Below are the code and all the weights of a small trained network. Each question names an input and a class and asks about switching units off, where a switched-off unit gives its printed mean instead of its output.

import numpy as np


def w(rows, s, z=0):
    codes = np.array(rows[::2]) - 128.0
    scale = np.full(codes.shape[1], s)
    scale[-1] = z or s
    return codes * scale


def f(y):
    return np.maximum(y, 0)


def log_softmax(a):
    a = a - a.max(-1, keepdims=True)
    return a - np.log(np.exp(a).sum(-1, keepdims=True))


def net(x, mask):
    res = np.array(x, float).reshape(1, 3) / 4 @ E
    y = f(res @ A[0][:, :-1].T + A[0][:, -1])
    res = res + np.where(mask, y, B[0][:, -1]) @ B[0][:, :-1]
    return log_softmax(res[-1] @ U[:, :-1].T + U[:, -1])


A, B = {}, {}
E = w([
[70,158,209,149,80,249,99,185,115,78],'x0',
[185,104,96,196,140,180,129,110,106,85],'x1',
[72,135,88,226,111,219,31,95,173,154],'x2',
],0.015)
A[0] = w([
[185,133,57,209,127,150,138,111,139,130,213],'neuron 1',
[104,136,237,77,110,227,144,161,129,108,254],'neuron 2',
[192,127,147,105,126,116,164,127,127,129,97],'neuron 3',
[170,133,160,54,133,37,173,139,116,113,235],'neuron 4',
[76,135,187,7,133,57,135,149,125,133,108],'neuron 5',
[112,130,57,157,121,51,121,101,165,166,149],'neuron 6',
],0.016,0.003)
B[0] = w([
[220,106,201,233,143,138,124,91,117,34,191],'neuron 1',
[6,178,63,203,111,86,147,203,115,151,251],'neuron 2',
[97,156,85,61,195,153,110,152,128,107,166],'neuron 3',
[250,105,51,51,141,116,205,175,64,65,228],'neuron 4',
[156,139,134,144,16,177,219,91,233,216,220],'neuron 5',
[135,139,121,45,179,71,41,125,125,244,188],'neuron 6',
],0.013,0.031)
U = w([
[170,103,158,123,205,74,77,97,88,127,151],'0',
[205,115,102,9,161,125,168,143,105,111,212],'1',
[70,96,105,39,105,153,138,112,117,92,24],'2',
[137,110,181,61,122,142,122,135,112,122,5],'3',
[131,152,143,118,45,154,199,161,186,161,108],'4',
[104,170,139,57,153,126,105,128,165,193,131],'5',
[178,127,209,170,146,195,130,103,162,85,71],'6',
[46,159,149,204,140,168,110,179,96,54,229],'7',
],0.011,0.0035)

Each question gives the input, the list of numbers given to net, and the class t.
The units are the neurons (one row each of A and B). Each row of codes is followed by its name. A weight is (code - 128) times the scale printed after its matrix; where a second scale follows, it is the last column's (A, B and U).
mask holds one flag per neuron, in row order. A switched-off neuron (its flag False) gives its mean, the last column of its row in B, instead of its output. The means were averaged over made-up inputs and are rounded, as every weight is.
A unit's drop is (log p(t) with every unit on - log p(t) with that unit switched off) / (log p(t) with every unit on - log p(t) with every unit switched off).
The circuit of an input: a set's keep is (log p(t) with only the set's units on - log p(t) with every unit switched off) / (log p(t) with every unit on - log p(t) with every unit switched off). Starting from all 6 units, units are removed one at a time, each time the one whose removal leaves the highest keep (on an exact tie, the one counted first), for as long as the keep stays at least 0.8.
circuit, biggest first: the units of the circuit, biggest drop first
unit that matters most: the unit with the biggest drop
top k neurons: the k neurons with the biggest drops, biggest first
drop when u is switched off: that unit's drop, to one decimal
input [-3,6,0], class 6: unit that matters most -> neuron 1
input [-5,-1,2], class 0: circuit, biggest first -> (neuron 5; neuron 4)
input [-8,-7,7], class 5: top 2 neurons -> (neuron 6; neuron 4)
input [7,-8,3], class 7: top 2 neurons -> (neuron 2; neuron 4)
input [-6,6,2], class 0: top 2 neurons -> (neuron 6; neuron 5)
input [-3,-3,3], class 5: top 3 neurons -> (neuron 4; neuron 1; neuron 6)
input [2,6,7], class 6: top 2 neurons -> (neuron 1; neuron 2)
input [-6,-8,3], class 5: top 3 neurons -> (neuron 6; neuron 5; neuron 1)
input [-1,-2,4], class 0: circuit, biggest first -> (neuron 5; neuron 2; neuron 4)
input [-4,-5,1], class 1: top 2 neurons -> (neuron 2; neuron 4)
input [2,5,3], class 7: top 3 neurons -> (neuron 5; neuron 4; neuron 6)
input [1,-3,5], class 7: top 3 neurons -> (neuron 5; neuron 4; neuron 6)
input [3,4,8], class 7: drop when neuron 5 is switched off -> 1.5
input [-4,-6,6], class 5: drop when neuron 2 is switched off -> 0.0
input [-2,7,6], class 6: circuit, biggest first -> (neuron 1)
input [-8,6,2], class 0: drop when neuron 6 is switched off -> 0.2
input [-6,-1,8], class 0: drop when neuron 6 is switched off -> 0.2
